Below are the code and all the weights of a small trained network. Each question names an input and a target symbol and asks about switching units off, where a switched-off unit gives its printed mean instead of its output.

import numpy as np


def w(rows, s, z=0):
    codes = np.array(rows[::2]) - 128.0
    scale = np.full(codes.shape[1], s)
    scale[-1] = z or s
    return codes * scale


def norm(h):
    return h / np.sqrt((h * h).mean(-1, keepdims=True) + 1e-5)


def f(y):
    return np.maximum(y, 0)


def softmax(a):
    e = np.exp(a - a.max(-1, keepdims=True))
    return e / e.sum(-1, keepdims=True)


def log_softmax(a):
    a = a - a.max(-1, keepdims=True)
    return a - np.log(np.exp(a).sum(-1, keepdims=True))


def net(x, mask):
    ids = ['ΣΩαβγδεθμ'.index(c) for c in x.split()]
    T = len(ids)
    res = E[ids] + P[:T]
    r = norm(res)
    for j in range(2):
        rows = slice(4 * j, 4 * j + 4)
        q, k, v = (r @ M[0][rows].T for M in (Q, K, V))
        z = softmax(np.where(np.tri(T) > 0, q @ k.T / 4**0.5, -1e9)) @ v
        o = O[0][rows]
        res = res + np.where(mask[j], z, o[:, -1]) @ o[:, :-1]
    y = f(norm(res) @ A[0][:, :-1].T + A[0][:, -1])
    res = res + np.where(mask[2:18], y, B[0][:, -1]) @ B[0][:, :-1]
    return log_softmax(norm(res)[-1] @ U[:, :-1].T + U[:, -1])


Q, K, V, O, A, B = {}, {}, {}, {}, {}, {}
E = w([
[158,103,140],'Σ',
[157,144,119],'Ω',
[132,166,114],'α',
[179,170,89],'β',
[59,145,202],'γ',
[103,171,192],'δ',
[6,142,152],'ε',
[25,138,164],'θ',
[133,126,9],'μ',
],0.015)
P = w([
[30,219,253],'0',
[151,89,197],'1',
[111,117,188],'2',
[116,89,163],'3',
[110,92,165],'4',
[102,85,159],'5',
[88,94,148],'6',
[90,79,154],'7',
[74,86,147],'8',
[78,84,144],'9',
[70,90,147],'10',
],0.0034)
Q[0] = w([
[196,91,2],'H1',
[211,128,132],'H1',
[133,106,136],'H1',
[236,70,53],'H1',
[147,208,106],'H2',
[115,165,176],'H2',
[131,208,84],'H2',
[141,83,183],'H2',
],0.0077)
K[0] = w([
[171,187,172],'H1',
[205,170,169],'H1',
[79,93,140],'H1',
[132,163,156],'H1',
[187,132,77],'H2',
[116,163,138],'H2',
[253,132,26],'H2',
[117,167,161],'H2',
],0.015)
V[0] = w([
[118,104,108],'H1',
[187,124,145],'H1',
[98,125,162],'H1',
[155,98,62],'H1',
[168,60,84],'H2',
[169,172,119],'H2',
[88,117,106],'H2',
[3,169,150],'H2',
],0.0073)
O[0] = w([
[144,131,80,117],'H1',
[51,86,138,91],'H1',
[186,91,140,144],'H1',
[92,253,112,91],'H1',
[67,206,187,35],'H2',
[174,94,206,128],'H2',
[90,175,131,139],'H2',
[132,90,23,252],'H2',
],0.0041,0.0035)
A[0] = w([
[126,75,254,85],'N1',
[90,175,27,211],'N2',
[110,193,59,141],'N3',
[187,146,220,129],'N4',
[104,181,116,50],'N5',
[169,63,170,163],'N6',
[143,159,153,174],'N7',
[102,40,155,160],'N8',
[94,123,108,16],'N9',
[83,180,103,225],'N10',
[71,184,98,252],'N11',
[83,181,177,111],'N12',
[154,117,190,65],'N13',
[115,70,103,83],'N14',
[245,199,126,146],'N15',
[109,55,65,140],'N16',
],0.0088,0.0021)
B[0] = w([
[229,70,122,253],'N1',
[189,107,72,231],'N2',
[198,33,153,191],'N3',
[151,222,93,206],'N4',
[149,151,116,152],'N5',
[101,76,146,184],'N6',
[131,174,207,168],'N7',
[84,174,128,227],'N8',
[102,126,111,145],'N9',
[146,74,75,224],'N10',
[190,101,52,248],'N11',
[197,71,117,227],'N12',
[181,215,62,164],'N13',
[27,149,156,168],'N14',
[2,193,168,208],'N15',
[53,115,144,207],'N16',
],0.0053,0.0044)
U = w([
[79,99,152,60],'Σ',
[102,156,111,102],'Ω',
[142,140,135,199],'α',
[73,166,108,123],'β',
[142,76,154,174],'γ',
[196,106,131,1],'δ',
[37,156,89,43],'ε',
[64,159,126,236],'θ',
[153,119,6,129],'μ',
],0.013,0.0064)

Each question gives the input, a string of symbols that net reads in full, and the target symbol t.
The units are the heads (4 rows each of Q, K, V and O) and the neurons (one row each of A and B). Each row of codes is followed by its name. A weight is (code - 128) times the scale printed after its matrix; where a second scale follows, it is the last column's (O, A, B and U).
mask holds one flag per unit, heads first, then neurons. A switched-off unit (its flag False) gives its mean, the last column of its rows in O or B, instead of its output. The means were averaged over made-up inputs and are rounded, as every weight is.
A unit's drop is (log p(t) with every unit on - log p(t) with that unit switched off) / (log p(t) with every unit on - log p(t) with every unit switched off).
The circuit of an input: a set's keep is (log p(t) with only the set's units on - log p(t) with every unit switched off) / (log p(t) with every unit on - log p(t) with every unit switched off). Starting from the 12 units with the biggest drops (on a tie, the unit counted first), units are removed one at a time, each time the one whose removal leaves the highest keep (on an exact tie, the one counted first), for as long as the keep stays at least 0.8.
circuit, biggest first: the units of the circuit, biggest drop first
unit that matters most: the unit with the biggest drop
k most important neurons: the k neurons with the biggest drops, biggest first
heads that matter: for each layer, one digit per head in row order, 1 if its drop is at least 0.15 and else 0, layers parted by /
drop of u: that unit's drop, to one decimal
input δ β γ Ω α, target α: circuit, biggest first => [H2]
input γ θ γ α, target θ: heads that matter => 00
input γ γ μ μ γ γ γ μ δ ε γ, target μ: circuit, biggest first => [H2 H1 N11 N15]
input γ γ β δ μ μ ε, target μ: heads that matter => 10
input θ μ α γ γ μ δ, target μ: circuit, biggest first => [H2 H1 N11]
input γ β Ω θ μ μ Ω Ω γ θ Ω, target α: heads that matter => 01
input β δ α, target θ: heads that matter => 01
input μ γ μ μ γ, target μ: heads that matter => 11
input γ μ μ γ δ Ω γ β δ, target μ: 2 most important neurons => [N11 N10]
input β γ μ γ α θ ε Σ β, target θ: drop of N15 => 0.5
input Σ γ Ω Σ μ γ α μ θ, target μ: drop of N12 => 0.1
input Σ β Ω α, target α: drop of N4 => 0.0
input γ γ γ γ β, target θ: drop of N15 => 0.3
input θ μ θ, target μ: unit that matters most => H1
